Below are the code and all the weights of a small trained network. Each question names an input and a target symbol and asks about switching units off, where a switched-off unit gives its printed mean instead of its output.

import numpy as np


def w(rows, s, z=0):
    codes = np.array(rows[::2]) - 128.0
    scale = np.full(codes.shape[1], s)
    scale[-1] = z or s
    return codes * scale


def f(y):
    return np.maximum(y, 0)


def softmax(a):
    e = np.exp(a - a.max(-1, keepdims=True))
    return e / e.sum(-1, keepdims=True)


def log_softmax(a):
    a = a - a.max(-1, keepdims=True)
    return a - np.log(np.exp(a).sum(-1, keepdims=True))


def net(x, mask):
    ids = ['αβγδεθλξστφψ'.index(c) for c in x.split()]
    T = len(ids)
    res = E[ids] + P[:T]
    u = 0
    for l in range(2):
        r = res
        for j in range(2):
            rows = slice(4 * j, 4 * j + 4)
            q, k, v = (r @ M[l][rows].T for M in (Q, K, V))
            z = softmax(np.where(np.tri(T) > 0, q @ k.T / 4**0.5, -1e9)) @ v
            o = O[l][rows]
            res = res + np.where(mask[u + j], z, o[:, -1]) @ o[:, :-1]
        u += 2
        y = f(res @ A[l][:, :-1].T + A[l][:, -1])
        res = res + np.where(mask[u : u + 4], y, B[l][:, -1]) @ B[l][:, :-1]
        u += 4
    return log_softmax(res[-1] @ U[:, :-1].T + U[:, -1])


Q, K, V, O, A, B = {}, {}, {}, {}, {}, {}
E = w([
[101,143,138,71,137,133,55],'α',
[92,140,140,88,110,195,32],'β',
[82,174,95,98,130,129,78],'γ',
[132,175,70,99,161,106,121],'δ',
[102,156,123,119,131,123,92],'ε',
[109,182,74,166,96,147,118],'θ',
[130,148,109,62,174,101,93],'λ',
[150,165,89,93,158,172,80],'ξ',
[93,178,115,214,137,81,161],'σ',
[90,152,138,110,230,1,143],'τ',
[68,103,218,87,174,90,77],'φ',
[71,120,208,212,102,143,123],'ψ',
],0.0074)
P = w([
[124,157,153,141,159,129,114],'0',
[107,95,93,131,68,84,107],'1',
[182,140,190,124,102,119,103],'2',
[48,163,117,103,145,140,146],'3',
[141,96,94,136,98,95,112],'4',
[114,149,149,172,170,89,63],'5',
[106,157,151,106,138,151,164],'6',
[163,77,88,152,113,107,129],'7',
[206,251,102,129,75,90,63],'8',
[123,129,105,134,156,188,173],'9',
[189,53,110,147,130,95,142],'10',
[196,99,128,177,182,179,124],'11',
[115,106,174,107,140,107,203],'12',
[194,44,104,145,125,101,118],'13',
],0.011)
Q[0] = w([
[143,58,164,79,132,180,119],'L0H1',
[79,124,117,93,195,95,80],'L0H1',
[90,140,193,165,166,124,10],'L0H1',
[182,175,139,82,159,224,133],'L0H1',
[156,127,69,138,234,231,74],'L0H2',
[87,22,171,148,123,46,123],'L0H2',
[89,112,208,177,177,192,187],'L0H2',
[150,119,135,198,102,154,133],'L0H2',
],0.014)
K[0] = w([
[91,55,182,101,153,112,152],'L0H1',
[127,87,56,142,205,162,119],'L0H1',
[205,35,68,179,122,93,67],'L0H1',
[150,95,113,71,73,156,251],'L0H1',
[193,229,159,71,50,122,81],'L0H2',
[73,40,122,60,155,186,176],'L0H2',
[32,139,174,119,43,90,169],'L0H2',
[99,136,90,179,82,162,134],'L0H2',
],0.014)
V[0] = w([
[47,186,106,19,100,173,211],'L0H1',
[111,137,221,104,104,152,207],'L0H1',
[24,53,48,186,165,238,155],'L0H1',
[192,124,131,155,52,118,1],'L0H1',
[62,108,37,7,50,152,155],'L0H2',
[131,80,25,72,114,147,190],'L0H2',
[113,251,217,65,53,109,244],'L0H2',
[124,113,106,177,207,133,108],'L0H2',
],0.0051)
O[0] = w([
[13,123,206,181,125,94,56,98],'L0H1',
[42,204,111,69,179,200,74,46],'L0H1',
[127,84,152,52,164,42,3,83],'L0H1',
[226,145,67,215,140,29,202,230],'L0H1',
[111,23,52,119,82,111,155,83],'L0H2',
[152,44,93,160,105,11,148,5],'L0H2',
[110,85,99,182,232,198,116,132],'L0H2',
[159,159,145,129,94,100,95,122],'L0H2',
],0.0038,0.0022)
A[0] = w([
[237,237,240,76,53,99,166,108],'L0N1',
[49,208,169,56,180,190,238,4],'L0N2',
[156,65,61,110,101,152,195,219],'L0N3',
[92,74,86,115,9,45,128,38],'L0N4',
],0.011,0.0012)
B[0] = w([
[3,96,1,133,206,163,116,251],'L0N1',
[70,185,193,32,104,249,246,252],'L0N2',
[149,115,168,104,25,93,121,185],'L0N3',
[78,125,59,37,65,167,220,191],'L0N4',
],0.0078,0.0039)
Q[1] = w([
[113,14,75,66,149,220,247],'L1H1',
[87,210,134,34,113,122,146],'L1H1',
[158,170,233,77,70,134,156],'L1H1',
[54,139,218,128,167,89,154],'L1H1',
[200,105,86,151,151,175,184],'L1H2',
[150,205,183,159,192,118,83],'L1H2',
[183,204,204,107,91,100,118],'L1H2',
[117,119,77,94,109,84,131],'L1H2',
],0.016)
K[1] = w([
[250,111,186,91,145,154,169],'L1H1',
[126,74,132,173,148,89,139],'L1H1',
[98,49,93,151,117,170,143],'L1H1',
[86,112,159,151,145,132,168],'L1H1',
[124,189,99,115,111,127,111],'L1H2',
[77,101,82,145,159,128,136],'L1H2',
[96,71,97,116,118,153,159],'L1H2',
[114,142,167,124,116,118,132],'L1H2',
],0.023)
V[1] = w([
[118,67,164,172,142,101,190],'L1H1',
[129,185,101,196,63,147,112],'L1H1',
[155,213,55,103,163,76,159],'L1H1',
[141,80,145,39,140,138,48],'L1H1',
[73,109,154,33,170,68,62],'L1H2',
[160,173,127,80,130,60,187],'L1H2',
[138,132,119,86,1,169,23],'L1H2',
[239,88,85,54,184,178,104],'L1H2',
],0.018)
O[1] = w([
[145,171,130,153,27,170,152,3],'L1H1',
[126,164,192,154,176,54,196,118],'L1H1',
[169,78,53,163,215,142,220,183],'L1H1',
[74,48,155,70,124,177,43,140],'L1H1',
[107,80,81,120,21,187,43,205],'L1H2',
[220,52,169,140,130,195,132,50],'L1H2',
[2,85,182,123,148,4,33,108],'L1H2',
[30,65,62,208,227,193,151,89],'L1H2',
],0.012,0.0059)
A[1] = w([
[199,61,167,77,52,111,191,172],'L1N1',
[124,157,154,141,142,182,219,2],'L1N2',
[226,94,78,201,180,108,92,139],'L1N3',
[55,175,174,109,247,132,137,108],'L1N4',
],0.012,0.0026)
B[1] = w([
[45,121,77,203,158,115,104,208],'L1N1',
[97,81,176,148,91,44,154,196],'L1N2',
[100,122,235,77,84,136,117,202],'L1N3',
[185,152,129,244,112,168,132,254],'L1N4',
],0.011,0.016)
U = w([
[43,64,9,113,168,79,190,198],'α',
[121,88,110,181,130,51,52,104],'β',
[161,91,139,125,135,74,99,232],'γ',
[139,81,233,103,163,119,104,162],'δ',
[117,150,107,102,162,130,159,146],'ε',
[174,108,109,162,135,75,174,66],'θ',
[3,167,130,69,158,209,175,52],'λ',
[106,142,125,170,205,202,191,134],'ξ',
[58,189,176,123,103,111,151,3],'σ',
[167,70,119,141,67,144,150,57],'τ',
[212,102,71,138,62,118,110,119],'φ',
[180,178,71,110,143,96,150,225],'ψ',
],0.0052,0.005)

Each question gives the input, a string of symbols that net reads in full, and the target symbol t.
The units are the heads (4 rows each of Q, K, V and O) and the neurons (one row each of A and B). Each row of codes is followed by its name. A weight is (code - 128) times the scale printed after its matrix; where a second scale follows, it is the last column's (O, A, B and U).
mask holds one flag per unit, layer by layer, with each layer's heads first. A switched-off unit (its flag False) gives its mean, the last column of its rows in O or B, instead of its output. The means were averaged over made-up inputs and are rounded, as every weight is.
A unit's drop is (log p(t) with every unit on - log p(t) with that unit switched off) / (log p(t) with every unit on - log p(t) with every unit switched off).
The circuit of an input: a set's keep is (log p(t) with only the set's units on - log p(t) with every unit switched off) / (log p(t) with every unit on - log p(t) with every unit switched off). Starting from all 12 units, units are removed one at a time, each time the one whose removal leaves the highest keep (on an exact tie, the one counted first), for as long as the keep stays at least 0.8.
circuit, biggest first: the units of the circuit, biggest drop first
unit that matters most: the unit with the biggest drop
top k neurons: the k neurons with the biggest drops, biggest first
top k neurons in layer l: the k neurons of layer l with the biggest drops, biggest first
heads that matter: for each layer, one digit per head in row order, 1 if its drop is at least 0.15 and else 0, layers parted by /
input ψ ξ ξ φ β ξ τ φ ψ φ φ β, target ψ: top 3 neurons -> [L0N1; L0N2; L1N3]
input δ ξ ξ ξ ψ β ξ, target σ: top 2 neurons -> [L0N1; L0N2]
input β λ ξ β β θ ξ ξ ξ ψ ξ φ, target ξ: heads that matter -> 10 / 01
input ξ ξ ξ δ, target ξ: circuit, biggest first -> [L1N4; L1H2]
input ξ ξ ξ ξ φ ψ φ, target σ: circuit, biggest first -> [L1H1; L0N1; L0N4]
input ψ ξ ξ λ ψ ξ γ τ τ, target ξ: unit that matters most -> L0N1
input λ β β β ξ γ λ ξ ξ ξ α δ ξ θ, target α: circuit, biggest first -> [L1N4; L1N3]
input ξ δ ψ α ξ β ψ ξ β φ φ δ, target β: heads that matter -> 00 / 01
input ξ ξ δ σ δ ξ ψ λ β ξ, target ξ: heads that matter -> 01 / 01
input τ ξ β σ ξ τ β λ τ ξ β ξ, target τ: heads that matter -> 00 / 01
input θ γ α ξ δ, target α: top 3 neurons -> [L1N1; L0N4; L1N4]
input ξ β ξ φ γ σ α τ θ ξ β ξ ξ ε, target α: top 2 neurons in layer 1 -> [L1N4; L1N1]
input φ ξ φ ξ λ ξ α α ξ ξ ξ β ξ τ, target α: circuit, biggest first -> [L0N4; L0H2; L1N4]
input θ θ ξ ξ, target ξ: unit that matters most -> L1N4
input τ β γ ψ ξ β ξ β λ ξ β φ σ, target λ: heads that matter -> 00 / 10
input ξ β σ β β θ σ δ β, target θ: heads that matter -> 10 / 11
input λ δ φ, target λ: heads that matter -> 00 / 11
input ξ φ ξ ψ β ξ β ξ λ σ, target θ: top 3 neurons -> [L0N1; L1N2; L0N2]
input ξ τ ξ ψ θ β ξ λ ξ δ ψ ψ, target ξ: circuit, biggest first -> [L1H2; L1N4; L0H1]
input β ε ξ ξ φ φ β, target λ: unit that matters most -> L0N1
input ξ β ξ ψ, target σ: heads that matter -> 00 / 10
input β ψ δ ξ ξ θ α λ ξ, target θ: heads that matter -> 10 / 11
input σ ξ α φ, target λ: top 2 neurons in layer 0 -> [L0N1; L0N2]
input λ δ φ ξ ε, target α: top 4 neurons -> [L1N1; L0N1; L0N4; L1N4]
input β τ β ξ, target α: circuit, biggest first -> [L0N1; L1H1; L1N4; L1N3]
input θ ξ δ ψ ξ ψ, target δ: heads that matter -> 10 / 10
input ψ ξ ξ ξ φ, target α: top 2 neurons -> [L0N1; L1N1]
input ψ τ ξ β, target α: top 2 neurons -> [L0N1; L0N2]
input ξ τ ξ ξ θ τ ξ, target α: top 3 neurons in layer 1 -> [L1N2; L1N4; L1N3]
